Here is a tiny trained network, its code and every weight. The questions are about switching its units off for an input and a target symbol, where a switched-off unit gives its printed mean instead of its output.

import numpy as np


def w(rows, s, z=0):
    codes = np.array(rows[::2]) - 128.0
    scale = np.full(codes.shape[1], s)
    scale[-1] = z or s
    return codes * scale


def norm(h):
    return h / np.sqrt((h * h).mean(-1, keepdims=True) + 1e-5)


def f(y):
    return y / 2 * (1 + np.tanh(0.7978845608 * (y + 0.044715 * y**3)))


def softmax(a):
    e = np.exp(a - a.max(-1, keepdims=True))
    return e / e.sum(-1, keepdims=True)


def log_softmax(a):
    a = a - a.max(-1, keepdims=True)
    return a - np.log(np.exp(a).sum(-1, keepdims=True))


def net(x, mask):
    ids = ['αβγδεηθλμξπστφψω'.index(c) for c in x.split()]
    T = len(ids)
    res = E[ids] + P[:T]
    r = norm(res)
    for j in range(2):
        rows = slice(2 * j, 2 * j + 2)
        q, k, v = (r @ M[0][rows].T for M in (Q, K, V))
        z = softmax(np.where(np.tri(T) > 0, q @ k.T / 2**0.5, -1e9)) @ v
        o = O[0][rows]
        res = res + np.where(mask[j], z, o[:, -1]) @ o[:, :-1]
    y = f(norm(res) @ A[0][:, :-1].T + A[0][:, -1])
    res = res + np.where(mask[2:10], y, B[0][:, -1]) @ B[0][:, :-1]
    return log_softmax(norm(res)[-1] @ U[:, :-1].T + U[:, -1])


Q, K, V, O, A, B = {}, {}, {}, {}, {}, {}
E = w([
[188,177,110,145,104,123,131,199,102],'α',
[139,142,152,171,120,122,189,63,93],'β',
[174,77,154,69,198,148,199,88,135],'γ',
[176,101,141,207,121,168,151,112,170],'δ',
[123,102,114,119,106,85,92,134,115],'ε',
[170,90,131,141,88,196,156,54,85],'η',
[173,4,97,90,88,196,76,112,195],'θ',
[217,143,112,82,138,67,118,163,94],'λ',
[147,186,85,67,127,184,242,100,140],'μ',
[97,176,125,63,181,114,130,103,144],'ξ',
[37,186,68,99,64,77,130,171,201],'π',
[170,86,135,135,72,85,160,70,81],'σ',
[115,177,131,101,172,108,164,151,174],'τ',
[65,177,152,132,152,110,76,124,246],'φ',
[101,197,114,91,133,105,190,94,153],'ψ',
[131,80,122,127,107,58,200,104,182],'ω',
],0.018)
P = w([
[112,46,180,176,116,104,184,138,130],'0',
[63,168,77,123,133,160,206,157,105],'1',
[73,146,49,112,139,122,2,61,172],'2',
[121,92,183,127,116,129,137,142,157],'3',
[92,169,82,129,132,161,173,172,110],'4',
[127,150,52,155,89,116,52,54,172],'5',
[114,128,198,109,80,136,103,170,162],'6',
[103,163,84,123,142,169,168,172,118],'7',
[140,158,70,157,109,133,52,58,193],'8',
[154,138,249,69,64,163,104,169,187],'9',
[107,161,85,121,146,167,164,172,119],'10',
[122,175,83,152,105,114,42,67,213],'11',
[172,152,228,90,52,167,116,173,164],'12',
],0.012)
Q[0] = w([
[216,165,104,106,77,89,63,41,216],'head 0',
[132,122,24,142,162,121,84,61,157],'head 0',
[173,146,2,152,130,106,67,46,157],'head 1',
[77,113,214,88,41,155,106,22,221],'head 1',
],0.0092)
K[0] = w([
[224,145,254,40,38,168,93,143,182],'head 0',
[77,140,239,104,59,100,171,123,168],'head 0',
[112,141,237,77,63,82,134,174,131],'head 1',
[193,134,188,112,40,232,125,111,207],'head 1',
],0.0083)
V[0] = w([
[180,214,140,121,239,33,167,203,91],'head 0',
[147,168,100,132,100,22,160,73,175],'head 0',
[121,101,69,115,171,44,117,229,254],'head 1',
[135,176,128,243,153,172,168,147,198],'head 1',
],0.0072)
O[0] = w([
[192,183,113,113,226,94,116,129,159,104],'head 0',
[121,182,255,135,112,83,180,97,83,254],'head 0',
[24,105,129,132,150,124,86,139,226,106],'head 1',
[120,174,141,236,95,165,79,193,154,154],'head 1',
],0.0096,0.0044)
A[0] = w([
[145,148,160,101,38,156,173,105,126,237],'neuron 0',
[172,150,51,221,128,145,138,95,144,167],'neuron 1',
[123,167,143,69,89,100,97,121,113,180],'neuron 2',
[163,137,32,135,149,142,76,106,93,252],'neuron 3',
[157,118,148,136,175,204,162,145,108,80],'neuron 4',
[176,110,194,141,157,108,17,80,115,239],'neuron 5',
[74,149,139,148,218,175,127,152,136,122],'neuron 6',
[186,2,193,164,123,33,93,148,128,102],'neuron 7',
],0.0098,0.0029)
B[0] = w([
[148,105,125,142,120,110,80,169,124,255],'neuron 0',
[77,178,81,88,211,121,88,106,153,157],'neuron 1',
[163,81,144,143,108,172,121,70,138,187],'neuron 2',
[103,83,47,161,219,52,133,136,141,145],'neuron 3',
[50,75,88,156,124,76,86,170,118,139],'neuron 4',
[143,198,133,114,92,144,208,107,143,168],'neuron 5',
[204,77,138,149,133,149,62,153,60,149],'neuron 6',
[87,207,120,100,163,249,114,108,80,155],'neuron 7',
],0.011,0.0092)
U = w([
[166,134,78,144,156,98,149,197,145,211],'α',
[119,167,107,210,165,110,147,93,59,72],'β',
[134,73,125,136,200,113,159,150,152,255],'γ',
[67,110,97,184,174,166,55,146,145,68],'δ',
[56,42,120,50,156,127,135,74,139,74],'ε',
[89,81,46,156,100,89,86,148,64,84],'η',
[118,34,114,81,82,210,104,149,184,56],'θ',
[185,117,127,57,202,69,173,130,179,6],'λ',
[66,184,62,74,149,220,155,126,88,137],'μ',
[140,146,136,86,196,144,98,88,78,208],'ξ',
[46,150,134,127,117,157,181,139,159,100],'π',
[215,85,141,137,77,137,108,108,89,198],'σ',
[151,156,129,135,195,134,122,180,161,112],'τ',
[125,153,158,196,110,205,70,159,159,116],'φ',
[160,251,167,71,118,148,179,116,150,151],'ψ',
[109,115,199,173,108,70,203,101,169,68],'ω',
],0.014,0.003)

Each question gives the input, a string of symbols that net reads in full, and the target symbol t.
The units are the heads (2 rows each of Q, K, V and O) and the neurons (one row each of A and B). Each row of codes is followed by its name. A weight is (code - 128) times the scale printed after its matrix; where a second scale follows, it is the last column's (O, A, B and U).
mask holds one flag per unit, heads first, then neurons. A switched-off unit (its flag False) gives its mean, the last column of its rows in O or B, instead of its output. The means were averaged over made-up inputs and are rounded, as every weight is.
A unit's drop is (log p(t) with every unit on - log p(t) with that unit switched off) / (log p(t) with every unit on - log p(t) with every unit switched off).
The circuit of an input: a set's keep is (log p(t) with only the set's units on - log p(t) with every unit switched off) / (log p(t) with every unit on - log p(t) with every unit switched off). Starting from all 10 units, units are removed one at a time, each time the one whose removal leaves the highest keep (on an exact tie, the one counted first), for as long as the keep stays at least 0.8.
units of the circuit, in order: the units of the circuit, biggest drop first
most important unit: the unit with the biggest drop
k most important neurons: the k neurons with the biggest drops, biggest first
which heads matter: for each layer, one digit per head in row order, 1 if its drop is at least 0.15 and else 0, layers parted by /
input λ η ω η η ω, target η: units of the circuit, in order : (head 0; head 1; neuron 3; neuron 1)
input β π ψ η ψ ε η η ψ ξ, target σ: units of the circuit, in order : (head 1; head 0)
input η β λ, target η: units of the circuit, in order : (head 0)
input θ ψ ψ θ ξ δ λ ξ, target ξ: 3 most important neurons : (neuron 6; neuron 0; neuron 5)
input ψ ε ψ ψ σ σ ω η σ τ, target σ: which heads matter : 01
input ε φ ψ δ η δ ε λ, target λ: which heads matter : 01
input η η ψ, target η: which heads matter : 11
input ψ ψ ψ ξ ψ ψ ξ ε η λ η φ μ, target σ: which heads matter : 01
input π ε θ ψ, target θ: which heads matter : 10
input φ λ β λ ψ ξ, target λ: which heads matter : 10
input σ ω ψ, target σ: units of the circuit, in order : (head 0; head 1; neuron 2; neuron 1)
input ψ π τ ψ ξ φ, target ψ: units of the circuit, in order : (head 0; neuron 5)
input ε ε ψ ψ φ σ ψ θ μ ψ λ η, target ψ: units of the circuit, in order : (neuron 5; head 0)
input ψ η ψ ε η ψ φ, target σ: units of the circuit, in order : (head 1; neuron 2)
input ψ ψ λ η σ ψ η μ φ ψ ψ δ, target ψ: most important unit : neuron 5
input π β ψ μ ψ ε λ, target ψ: which heads matter : 00
input δ γ ψ ω η ψ τ μ α ψ μ γ, target ψ: which heads matter : 00
input β ξ ψ ψ φ σ ε ε ψ, target ε: which heads matter : 01
input λ ψ ψ α δ ε β λ ψ ψ σ ω, target ψ: units of the circuit, in order : (neuron 7; head 0)
input ω ψ ψ β ε ψ ε δ τ ψ λ, target λ: most important unit : head 1
input λ ε ψ ψ ω ε ε τ ψ ω, target ψ: which heads matter : 10
input λ ψ η ε μ δ β ψ ψ μ γ ε ε, target φ: 2 most important neurons : (neuron 7; neuron 0)
input τ δ ε α β ψ σ θ ψ ψ ε λ σ, target ψ: 2 most important neurons : (neuron 7; neuron 5)
input ψ λ η, target ψ: which heads matter : 10
